127  144  132  133  132  116  102  135  140  144  128  135  129
131  121  126  126  129  133  134  128  118  122  124  129  136
127  131  129  129  134  127  125  128  132  126  129  129  127
126  140  132  132  133  120  109  132  140  113  129  133  129
129  126  127  127  133  129  130  128  125  131  127  128  129
126  136  131  131  134  124  117  130  137  145  129  131  127
126  136  131  131  134  124  117  130  137  129  129  131  127
131  116  125  125  124  137  135  127  115  127  121  131  142
ans = 142

119  140  143  133  120  132  106  136
134  114  117  124  134  127  153  123
127  147  133  119  116  135  118  130
135  115  116  122  134  127  155  123
117  123  142  143  130  127  116  135
ans = 135

126  119  110  144  110  152  130  138  138  108  113  140  118  113  112  137
141  137  133  120  141  125  125  131  137  127  135  125  156  144  134  111
139  139  132  119  143  122  131  126  128  133  136  125  153  146  126  111
128  122  110  144  118  153  115  138  144  106  131  129  134  117  118  138
142  130  129  122  134  139  113  133  141  111  135  126  156  140  135  116
129  123  127  138  106  124  142  134  127  128  106  136  107  116  114  143
127  120  111  139  106  146  142  128  135  121  108  141  111  114  112  142
134  124  118  141  123  147  113  138  144  106  136  136  152  131  134  129
ans = 129

121  120  124  129  125  129  124  127  136  129  127  136
107  109  122  134  109  123  149  137  130  149  135  139
121  122  122  128  125  130  130  127  134  128  127  131
108  113  118  131  112  123  155  138  130  146  139  145
120  123  123  125  129  129  128  128  140  125  130  144
118  120  125  128  127  130  129  126  131  127  127  135
106  111  118  131  112  121  153  140  134  145  140  141
121  121  125  129  126  130  130  127  132  129  127  137
ans = 137

143  107  112  129  128  127  142
113  136  149  140  106  144  151
131  131  131  109  126  122  120
114  107  133  123  142  141  132
108  136  128  133  144  136  112
143  143  141  144  127  106  133
139  122  148  117  121  132  124
131  122  131  141  109  123  140
142  113  142  144  146  117  117
149  140  135  116  127  132  129
ans = 129

104  155  123  105  127  139  145  138  118  138  123  125  144  105  135
129  128  135  127  135  139  129  124  142  120  131  142  131  135  119
141  121  136  139  135  133  125  126  142  123  135  140  127  143  124
134  124  128  141  128  131  133  128  134  139  127  122  125  129  142
132  128  128  140  128  132  135  130  133  141  127  122  127  128  144
142  115  132  149  131  131  126  123  142  132  130  128  121  140  136
107  154  123  106  126  136  143  139  117  138  124  125  143  107  134
138  114  131  147  130  133  127  120  143  131  126  127  119  136  136
139  116  131  146  130  131  127  123  140  132  128  127  121  136  136
ans = 136

133  125  131  143  135  140  120  127  123
131  113  129  137  142  131  129  111  127
128  135  128  123  116  149  125  134  121
128  113  116  127  145  129  111  130  136
135  130  126  129  135  118  128  120  138
109  125  129  131  149  109  120  107  156
ans = 156

127  127  115  144  132  140  120
127  127  115  146  130  145  119
130  125  119  146  134  132  122
125  113  125  139  121  137  125
113  103  111  128  119  117  131
109   98  110  136  125  141  132
106  104  104  138  121  122  135
136  131  154  101  148  121  140
127  131  122  134  122  104  129
119  108  138  103  122  109  143
ans = 143
---
array([[134, 127, 113, 121, 127, 106],
       [120, 123, 136, 132, 108, 113],
       [125, 140, 147, 132, 115, 117]]) 127

array([135, 125, 123, 119, 150, 126, 124]) 126

array([147, 104, 116, 111, 126, 144]) 126

array([[110, 130, 122, 141, 123, 125],
       [146, 118, 131, 144, 106, 130],
       [120, 111, 131, 149, 122, 128]]) 123

array([118, 153, 147, 102, 145, 128, 111]) 128

array([150, 134, 133, 124]) 133
---
[137 133 129 136  99 121 124] Out: 137, 99

[[124 129 119 147 115 117]
 [131 140 131 139 115 106]
 [122 126 148 131 120 110]] Out: 148, 106

[117 120 157 127 122] Out: 157, 117

[[148 150 136 100]
 [146 151 136  99]] Out: 151, 99

[[116 114 110 118 138 141 114]
 [109 108 110 106 148 144 114]
 [144 122 117 130 134 121 128]] Out: 148, 106

[[126 149 101 117]
 [126 111 143 146]
 [145 134 125 114]] Out: 149, 101
---
[[122, 126, 126, 149], [112, 131, 137, 144], [118, 125, 125, 153]] result: 137
[[128, 143, 113, 128, 138, 125], [148, 142, 146, 103, 106, 147], [136, 141, 135, 121, 132, 132]] result: 106
[[114, 129, 138, 114, 113], [113, 135, 137, 112, 113], [154, 106, 106, 154, 154]] result: 112
[[147, 99, 135, 124, 134], [140, 117, 113, 145, 137], [111, 103, 150, 123, 144]] result: 145
[[136, 131, 124, 100], [142, 151, 135, 115], [129, 132, 126, 130]] result: 135
[[139, 106, 136, 133, 139], [134, 128, 134, 136, 126], [145, 106, 141, 139, 142]] result: 136
